Small tables with named rows and columns. After each table, cells are looked up by row and column.

Table rivu
	num	fedugi	vit
paguvu	39	76	93
sisivar	15	71	44
lusonu	175	151	24
tam	91	58	178
gizi	209	77	154
mivun	61	104	150

num of lusonu is 175
vit of paguvu is 93
fedugi of lusonu is 151
vit of gizi is 154
fedugi of mivun is 104
num of paguvu is 39

peluguf
        vidot   pezo  sibefop    tar  rotebu    lar   gafi  ruvag
pifazu   31.1    0.1     67.3    2.9    19.2  -36.9  -24.5   15.0
fir     -13.3   39.4     -6.1  -16.3    45.3  -17.2   42.9   26.1
rifaf   -13.1   52.2    -20.6   35.8     2.4  -23.7   -2.3  -29.8
peg      29.2    6.1    -13.0  -11.8    54.5   30.5   42.1   15.8
mem     -26.6   -3.4     12.7  -64.5    -3.0   19.3  -10.1  -16.8
mas      20.6  -16.8     27.8  -19.5   -12.4   10.2  -24.8   51.8

What is the tar of pifazu in peluguf? 2.9
What is the tar of mas in peluguf? -19.5
What is the gafi of rifaf in peluguf? -2.3
What is the ruvag of mem in peluguf? -16.8
What is the gafi of mas in peluguf? -24.8
What is the ruvag of peg in peluguf? 15.8
Row with the largest sibefop: pifazu

regu
         naruki  zepop    mun  zaluni
nuragas   98.01  85.49  66.72   80.40
gorono    24.23  45.02  93.69   71.49
zaz       71.51  89.66  67.59   76.27
lar       44.40  48.21  67.35   65.69

lar, zaluni: 65.69
gorono, zaluni: 71.49
nuragas, zepop: 85.49
nuragas, mun: 66.72
lar, zepop: 48.21
zaz, zepop: 89.66
nuragas, naruki: 98.01
gorono, zepop: 45.02
lar, naruki: 44.40
gorono, mun: 93.69
lar, mun: 67.35
gorono, naruki: 24.23
zaz, mun: 67.59
zaz, zaluni: 76.27
zaz, naruki: 71.51
nuragas, zaluni: 80.40

bebaku
|  | miroto | nevenur | fet | tof | baruga | bog |
|---|---|---|---|---|---|---|
| vavadaz | 27.8 | 45.8 | 57.7 | 42.1 | 40.9 | 50.0 |
| dipoba | 53.0 | 26.3 | 67.0 | 50.0 | 65.2 | 43.1 |
| sab | 44.5 | 11.0 | 39.1 | 54.0 | 45.2 | 31.9 |
| defimef | 52.0 | 60.4 | 50.4 | 48.0 | 64.0 | 38.0 |
| sobi | 42.5 | 57.4 | 70.4 | 33.6 | 48.0 | 44.2 |
| kasu | 19.2 | 18.5 | 53.7 | 40.0 | 32.3 | 42.4 |
| vep | 39.6 | 58.5 | 52.9 | 40.8 | 38.8 | 47.2 |
| sazog | 59.5 | 45.4 | 63.4 | 65.5 | 51.2 | 47.3 |
| vezir | 53.1 | 57.8 | 49.1 | 52.8 | 60.5 | 41.3 |
| fut | 51.4 | 47.4 | 77.5 | 41.7 | 50.4 | 42.0 |
| soboma | 38.6 | 56.4 | 43.5 | 30.4 | 39.4 | 27.4 |
| muletak | 49.0 | 38.2 | 43.2 | 61.0 | 59.4 | 42.8 |

bog of defimef: 38.0
nevenur of kasu: 18.5
bog of soboma: 27.4
tof of defimef: 48.0
bog of vep: 47.2
baruga of fut: 50.4
nevenur of vezir: 57.8
miroto of fut: 51.4
Row with the largest miroto: sazog

Table zab
	katis	kosur	fovizof
bidere	178	69	172
zis	126	66	193
vitov	209	94	134
tet	144	64	188
tov	213	106	119
fop	202	84	147
moz	191	75	161
tidubos	107	70	194
ton	191	157	71
kulibu	161	65	182
gola	177	167	64
sog	214	119	106
rurob	202	144	81
bonoz	209	132	93

katis of zis = 126
kosur of kulibu = 65
kosur of tov = 106
kosur of zis = 66
fovizof of kulibu = 182
fovizof of ton = 71
katis of bonoz = 209
fovizof of vitov = 134

muloraf =
          dut  tibidog
fos       0.2     -0.4
guk       0.8      0.4
rumerub   0.4     -0.2
fiv       0.5     -0.2
bevon    -0.6     -0.1
les      -0.4      0.1
los       0.1      0.1
nug       0.7     -0.2

dut of les = -0.4
tibidog of fos = -0.4
dut of rumerub = 0.4
dut of bevon = -0.6
tibidog of bevon = -0.1
dut of fiv = 0.5
dut of fos = 0.2
dut of los = 0.1
dut of nug = 0.7
tibidog of nug = -0.2
tibidog of guk = 0.4
tibidog of rumerub = -0.2
dut of guk = 0.8
Which row has the largest dut? guk

Table tili
columns: lus, zefiv, mil, sibule, vadu, sibifo
vez: [0.1, 0.7, 0.3, 0.4, -0.2, 0.3]
vudisu: [-0.4, 0.4, 0.5, 0.0, 0.7, 0.8]
roled: [0.6, -0.2, -0.2, 0.1, 0.2, 0.3]
romuzu: [-0.5, -0.5, 0.1, 0.0, 0.7, 0.3]
lamo: [0.0, -0.4, 0.5, 0.5, 0.7, 0.7]
zusev: [-0.4, -0.1, -0.3, -0.4, -0.5, -0.2]
bisabu: [0.3, 0.7, 0.6, -0.4, 0.4, 0.5]
zofil: [-0.1, -0.3, 0.5, -0.1, 0.2, -0.3]
zadug: [0.1, -0.3, 0.6, 0.3, -0.1, 0.7]
vop: [0.1, 0.7, -0.1, 0.0, 0.3, -0.3]
dunenef: [0.1, -0.4, 0.3, 0.2, -0.2, 0.5]

mil of zofil = 0.5
vadu of bisabu = 0.4
zefiv of zadug = -0.3
mil of bisabu = 0.6
zefiv of zofil = -0.3
vadu of romuzu = 0.7
sibule of vudisu = 0.0
sibule of lamo = 0.5
mil of romuzu = 0.1
lus of vop = 0.1
sibifo of vop = -0.3
zefiv of bisabu = 0.7
sibifo of dunenef = 0.5
zefiv of dunenef = -0.4
sibule of dunenef = 0.2
sibule of zofil = -0.1
mil of vudisu = 0.5
vadu of vudisu = 0.7
sibule of roled = 0.1
sibifo of zofil = -0.3

Table kebak
|  | nevo | rig | kag |
|---|---|---|---|
| gidelib | 3352 | 7803 | 5077 |
| tuk | 4339 | 4338 | 4983 |
| bes | 7023 | 3169 | 6289 |
| gotuti | 6676 | 6435 | 4163 |
| takif | 4307 | 4070 | 3801 |
| rato | 3968 | 3551 | 6644 |
| zisozip | 4879 | 5061 | 5854 |
| bune | 7787 | 6465 | 6377 |
| tosimim | 4502 | 6813 | 5334 |
| segimiz | 8465 | 7021 | 5437 |
| mim | 4858 | 5227 | 1967 |
| vis | 5251 | 6130 | 6575 |
| bufe | 5682 | 5470 | 6414 |
| radifuz | 8246 | 6847 | 7542 |

What is the kag of tuk in kebak? 4983
What is the kag of zisozip in kebak? 5854
What is the rig of bune in kebak? 6465
What is the rig of tosimim in kebak? 6813
What is the nevo of rato in kebak? 3968
What is the nevo of mim in kebak? 4858
What is the nevo of bufe in kebak? 5682
What is the rig of bes in kebak? 3169
What is the rig of radifuz in kebak? 6847
What is the kag of gidelib in kebak? 5077
What is the rig of takif in kebak? 4070
What is the kag of segimiz in kebak? 5437
What is the nevo of gotuti in kebak? 6676
What is the kag of takif in kebak? 3801
What is the nevo of vis in kebak? 5251
What is the kag of gotuti in kebak? 4163
What is the kag of bufe in kebak? 6414
What is the nevo of tuk in kebak? 4339
What is the rig of rato in kebak? 3551

